Each row is followed by its class.
[-69 -98  22 -20   8  -2  -5 -38  13 -42  34  57  15  24 -18 -39 -16 -15
 -24   4  -8 -90  -9  34  13  29   4  -2  15 -18 -58  64  32   6]
j957
[-18 -43  33  33 -34 -27  -7  -4  16 -34  36  32  41   0 -12 -31 -61  18
 -46 -10   3 -37 -27 -22 -52  28 -27   0  11 -44 -16  71   9 -16]
j957
[-42 -47  16  33  -5 -13  10 -22  14 -60  23  54 -14  13  -6 -41  11  19
 -55  14   1 -58   8  45 -74  11 -13  -2 -16 -45 -30  83  -1   0]
j863
[-29 -38  15  20  -2   0   8 -12  23 -56  16  65 -30  27 -11 -59 -17  25
 -51  -4   2 -71  13  54 -88  20 -18  16 -37 -43 -46  68  -1  10]
j211
[-32 -35  21  24  -3  -3 -10  -8  15 -65  25  62 -21  28   1 -54 -14  11
 -56   9   0 -71  10  52 -81  19 -19  22 -21 -43 -39  69   6   6]
j303
[-64 -88  26 -15   8  -2  -8 -30   8 -27   8  65  10  20 -15 -38 -24  -2
 -20   1  -3 -89  -6  54  14  27   5   4   4   3 -65  61  29   7]
j15
[-61 -91  26 -16  12  -3 -11 -36   8 -26  14  63  15  16 -20 -35 -25  -6
 -26   0  -2 -99  -7  43  12  21   7   0   8   1 -56  60  29   6]
j15
[-10 -37  32  37 -24 -27 -18  -2   8 -26  22  40  35  -8 -11 -31 -66  26
 -53 -11   3 -52 -23 -16 -59  31 -21   2   4 -28 -17  67  11 -18]
j15
[-67 -85  28 -17  12   0 -13 -30  13 -22   8  66  11  27 -21 -43 -27   1
 -21   0   2 -90  -7  62  18  15   1   4   0   9 -64  56  26  10]
j15
[-21 -49  28  27 -28 -26  -6 -11  13 -33  25  38  33   0  -7 -41 -82   9
 -53  -3   3 -45 -23 -36 -68  31 -16  -4   1 -49 -28  70  -1 -14]
j11
[  -2  -31   34   38  -40  -33   -4   12    3    8  -12   51   19   10
  -20  -41 -102   66  -20  -43   14  -28  -23    3  -72   19  -42   36
  -12  -36  -24   30   34    7]
j303
[-35 -34  18  27  -7  -3   8 -14  16 -53  18  67 -31  32 -10 -59 -18  22
 -48  -1   0 -61  11  51 -81  20 -19  14 -32 -49 -47  69   2  10]
j211
[ -7 -45  33  34 -34 -33   6  10   0   3   6  43  22  -4 -25 -32 -82  57
 -16 -38  15 -42 -18   3 -60  14 -37  20 -11 -21 -22  39  19   4]
j211
[-22 -44  25  28 -30 -24  -7 -16  15 -42  30  38  30   9 -13 -52 -66  19
 -52 -12  -2 -42 -27 -27 -62  38 -23  -2   7 -54 -23  74  16 -14]
j957
[-72 -97  21 -22   9  -4  -2 -30  12 -29  14  59  22  27 -16 -38 -31 -16
 -19   5   1 -90 -10  40   9  13   6  -4   5  -8 -70  58  16  10]
j11
[-35 -47  10  26  -6  -7   1 -17  13 -60  10  65 -24  23  -1 -52 -10  24
 -49  12   0 -59  14  43 -88  16 -11   8 -28 -49 -52  82   5   7]
j450
[-12 -24  35  57 -33 -31  -1   3  22  16 -20  52  13  28 -41 -33 -92  65
 -27 -29  20 -32 -25  -3 -66   9 -50  31 -16 -28 -13  23  26   9]
j863
[ -9 -18  35  48 -27 -30 -15   5  14  10  -5  52  17  11 -27 -28 -82  59
 -37 -25  11 -34 -24   5 -66  20 -37  23 -13 -24 -22  35  24  -2]
j15
[-16 -44  33  30 -34 -30  -2   7  -2  -4   7  42  37   3 -21 -26 -76  50
 -28 -23  12 -37 -25  -2 -68  16 -31  19  -6 -27 -25  41  21   1]
j450
[-29 -25  22  37  -1  -2  -1 -12   9 -49  15  69 -18  24 -10 -45  -7  31
 -57   7   1 -61  11  60 -72  12 -13  18 -27 -32 -43  72   6   9]
j15
[-71 -97  20 -24  13  -2  -3 -33  14 -29  17  64  18  26 -15 -37 -29 -18
 -23   3  -4 -87 -11  38   2  23  11  -1   7 -16 -65  55  22   6]
j11
[-35 -31   7  36  -6  -2  15 -18  21 -43 -13  71 -25  23 -15 -44 -13  56
 -33  -4   0 -54  12  58 -79   6 -14  21 -32 -45 -43  76  14  31]
j957
[-17 -47  35  23 -29 -28 -11  -6  10 -30  34  40  25  12 -15 -44 -69  12
 -48 -19   2 -49 -24 -20 -60  35 -29   7   2 -40 -20  54   9 -20]
j211
[ -7 -42  27  39 -28 -29  -4   8   8 -12  15  40  28   2 -25 -37 -72  58
 -29 -30  10 -36 -22  -5 -68  30 -35  22  -4 -34 -20  44  31  -6]
j957
[-34 -24  21  36  -1  -6  -4 -14  12 -54  11  70 -18  27  -4 -45   0  26
 -62  10  -3 -59  12  59 -74  13 -15  16 -27 -35 -44  76   4   5]
j15
[-43 -42  12  24   6  -6   0 -17  18 -62   5  67 -18  36  -8 -49   6  22
 -57  11   1 -56   9  60 -85  11 -12  19 -31 -42 -50  71  -1   8]
j11
[-29 -39  21  28  -2  -4 -10 -12  18 -65  20  65 -26  30  -2 -55 -18  16
 -52   9   2 -66   8  53 -73  18 -18  25 -21 -38 -44  69   6   6]
j303
[-79 -96  25 -28   4  -4  -4 -35  12 -33  18  60  23  29 -13 -38 -25 -16
 -18  10   1 -88 -10  49  12   7   4  -6   6  -1 -70  62  17  12]
j450
[-84 -93  23 -38  10  -4 -10 -33  19 -36  33  59  11  29 -12 -47  -8 -28
 -25   4  -5 -96  -7  52   8  25   4 -10   3  -9 -62  59  18  -2]
j211
[-34 -23  22  35  -3  -6  -4 -15  12 -55  14  68 -16  26  -6 -45   4  27
 -66  12   0 -55   8  56 -78  19 -15  16 -29 -35 -45  75   1   5]
j15
[ -6 -37  36  45 -39 -27  -7  17  -7   0   4  38  29   9 -26 -45 -83  67
 -19 -24  21 -37 -18  13 -59  12 -30  29 -19 -32 -34  50  20   3]
j311
[-18 -43  26  37 -21 -25  -5  -3  16 -15   2  47  25   3 -12 -35 -86  30
 -38 -17   6 -43 -24 -20 -64  22 -19   9  -1 -39 -24  58   8  -8]
j11
[-72 -91  28 -25   0  -8 -14 -25  14 -27  26  57  11  23 -12 -41 -35 -14
 -13   7   4 -94  -7  50  11  17  -4   3   5  -2 -66  50  24   9]
j303
[-12 -38  33  30 -33 -36  -2   7   1  -4  11  39  29   5 -22 -31 -73  38
 -29 -36  10 -43 -24  -6 -61  14 -38  11  -5 -28 -24  42  16  -4]
j211
[-60 -97  31 -22   2  -4  -9 -20   8 -13  17  63  10  24 -14 -41 -46   2
  -5  -8   6 -82  -8  50  16  20  -5  16   3  -3 -67  40  33  15]
j303
[-74 -88  24 -23  -2  -7 -11 -26   9 -29  14  59  17  21  -9 -43 -31 -13
 -16   3   0 -89 -13  42   9  25  -1   1   6 -10 -67  56  28  10]
j303
[ -6 -13  34  46 -31 -29 -26   7  10  10 -12  40   2  27 -29 -39 -85  33
 -24 -28  11 -37 -27   1 -68  -4 -30  24 -12 -31 -30  28  14   9]
j311
[-36 -37  20  30  -5  -6   6 -23  12 -49   4  63 -15   9 -15 -41  -6  37
 -48   8   6 -68  15  65 -67  -6 -10   9 -31 -21 -43  83  -6  18]
j15
[-12 -43  34  36 -44 -32 -16  -4  11 -31  29  35  31   6  -7 -42 -95  12
 -41  -9   5 -40 -27 -32 -60  33 -33   4   8 -49 -27  60   8 -17]
j303
[ -83 -101   25  -31    3   -1   -8  -29   12  -28   22   57   22   28
  -10  -43  -26  -15  -13   14    1  -79   -9   49   12   18    5   -6
    3   -4  -70   60   18   10]
j450
[-67 -94  27 -25   1  -5 -12 -31  15 -35  27  61  13  25  -5 -47 -41 -30
 -23   2  -6 -92 -12  29   4  32   1  -2  14 -21 -61  54  29   6]
j303
[-30 -23  32  40 -34 -35  -8  -7  25  10 -15  56  14  29 -26 -30 -92  49
 -35 -17   9 -36 -26  -5 -77   5 -42  20 -16 -35 -27  32  17   7]
j450
[-63 -90  25 -15   5  -2 -15 -28  15 -34  24  61   4  35 -14 -56 -36 -15
 -23   7  -4 -94 -11  43   0  38  10   4   5 -24 -69  57  32   0]
j311
[-30 -23  26  43 -17  -4  -1  -3  14 -36  12  66 -23  36 -14 -45 -29  34
 -36   3  11 -47   8  58 -76   4 -29  32 -29 -46 -39  53   5  16]
j303
[-81 -98  21 -25   2  -5   1 -34  12 -32  17  53  28  17 -19 -31 -13  -2
 -11   4  -4 -86  -7  50  18  15   3  -5   6  -6 -62  68  27  15]
j957
[-14 -43  36  35 -36 -32   7   6  -5  10  -2  43  31  -6 -31 -21 -83  74
 -16 -26  23 -36 -18  13 -62  -7 -34  24 -17 -11 -29  39  17  16]
j450
[-30 -39  19  29 -19  -9   6  -8  10 -42   1  63 -26  15  -3 -51 -26  41
 -32   1   8 -47  12  54 -76  13 -20  23 -31 -43 -48  72   5  18]
j303
[-24 -50  29  25 -31 -23 -12 -14  13 -37  25  43  27  12  -3 -44 -80   7
 -52  -1  -2 -41 -27 -34 -64  43 -18  -2   6 -52 -34  70   9 -19]
j450
[-14 -47  33  28 -30 -28   4   4  -1   2  -8  41  36   0 -25 -25 -82  56
 -25 -24  17 -37 -21   0 -56   4 -27  23 -14 -18 -32  47  10  13]
j11
[-14 -48  33  45 -32 -30 -19  -6  13 -30  22  40  21   8 -13 -49 -81  21
 -40  -3   7 -48 -24 -21 -53  32 -19   7   2 -39 -33  64   9 -16]
j311
[ -68 -101   32  -24    1   -6   11  -22    0   -9    6   62   14   19
  -27  -30  -29   10    6  -17    6  -89   -6   62   24    9   -5   15
   -2   17  -63   40   24   24]
j211
[-32 -29  14  38 -11  -9  13 -17  17 -53   4  68 -15  30 -11 -43  -2  38
 -50   0  -2 -46   8  47 -77   9 -21  17 -25 -50 -43  78  10  22]
j957
[-15 -39  31  30 -32 -27  -5  -4  10 -29  20  44  21  14 -15 -51 -76  21
 -47 -23   1 -43 -26 -22 -70  41 -31   8  -3 -48 -24  55  13 -14]
j211
[-16 -25  31  40 -37 -38  -8   7  21  12  -7  49  14  31 -30 -35 -93  54
 -23 -36  11 -34 -23  -1 -73  17 -53  22 -19 -39 -27  25  22  -2]
j211
[-66 -97  29 -15   9   3   4 -20  12 -17   8  62   7  29 -22 -40 -21   5
  -8  -3   5 -81  -7  59  16  25  -3  13   3   2 -53  46  32  13]
j863
[-43 -40   8  28   1   0   1 -18  24 -69   8  64 -25  28 -12 -53  10  32
 -46  13  -3 -61  14  65 -77  16 -12  18 -30 -41 -41  84   9  18]
j957
[-42 -37  18  22  -4  -8   0 -14  15 -62  14  65 -13  32  -5 -49   8  20
 -61  12   3 -53   5  56 -84  12 -16  14 -27 -38 -48  73   1   7]
j450
[-78 -92  28 -31   8  -1  -4 -27  17 -21  13  64   7  41 -21 -49 -29 -10
 -11  -7  -2 -91  -7  60  11  21  -6   8  -5  -1 -64  43  24  14]
j211
[-32 -24  20  44  -6  -5  -5 -12  16 -48   0  70 -19  31  -8 -42 -10  31
 -51  10   0 -51  11  58 -70  13 -17  18 -29 -35 -47  75   3   7]
j15
[-11 -15  31  41 -29 -32 -22  -1   9   0 -14  47  15  14 -21 -30 -72  37
 -42 -22   4 -32 -25  -5 -69  15 -32  15 -12 -26 -26  44  18   0]
j15
[ -12  -23   37   40  -41  -32  -12    5   18   12  -10   51   12   20
  -27  -38 -114   59  -23  -27   15  -37  -24   -4  -71   17  -47   35
  -18  -33  -25   25   25   12]
j303
[-72 -89  30 -18   2  -3  -3 -34   8 -21  10  58  24  11 -20 -32 -25  -4
 -17   4   2 -87  -7  57  25   4   7  -8   2   7 -62  70  16  13]
j15
[-40 -34  18  30  -2 -11 -11 -13  20 -54   4  70 -28  28  -8 -51  -4  34
 -43  10   5 -60  10  69 -78   4 -21  30 -30 -25 -38  59   5  20]
j303
[-44 -42  12  30  -2  -8   0 -21  23 -62   5  65 -20  30 -12 -52  16  34
 -47  11   0 -47   7  57 -68  15 -17  17 -25 -40 -43  80   7  14]
j957
[-64 -87  29 -17   6   0  -5 -33   7 -22  10  64  17  20 -20 -31 -32  -5
 -22  -1  -2 -96  -6  50  18  16   5   2   5   2 -63  60  27  11]
j15
[ -12  -16   34   39  -43  -31  -14    4   15    4  -10   47   14   22
  -20  -38 -108   35  -28  -26    8  -39  -26  -15  -75   12  -43   23
  -11  -40  -26   31   18   10]
j303
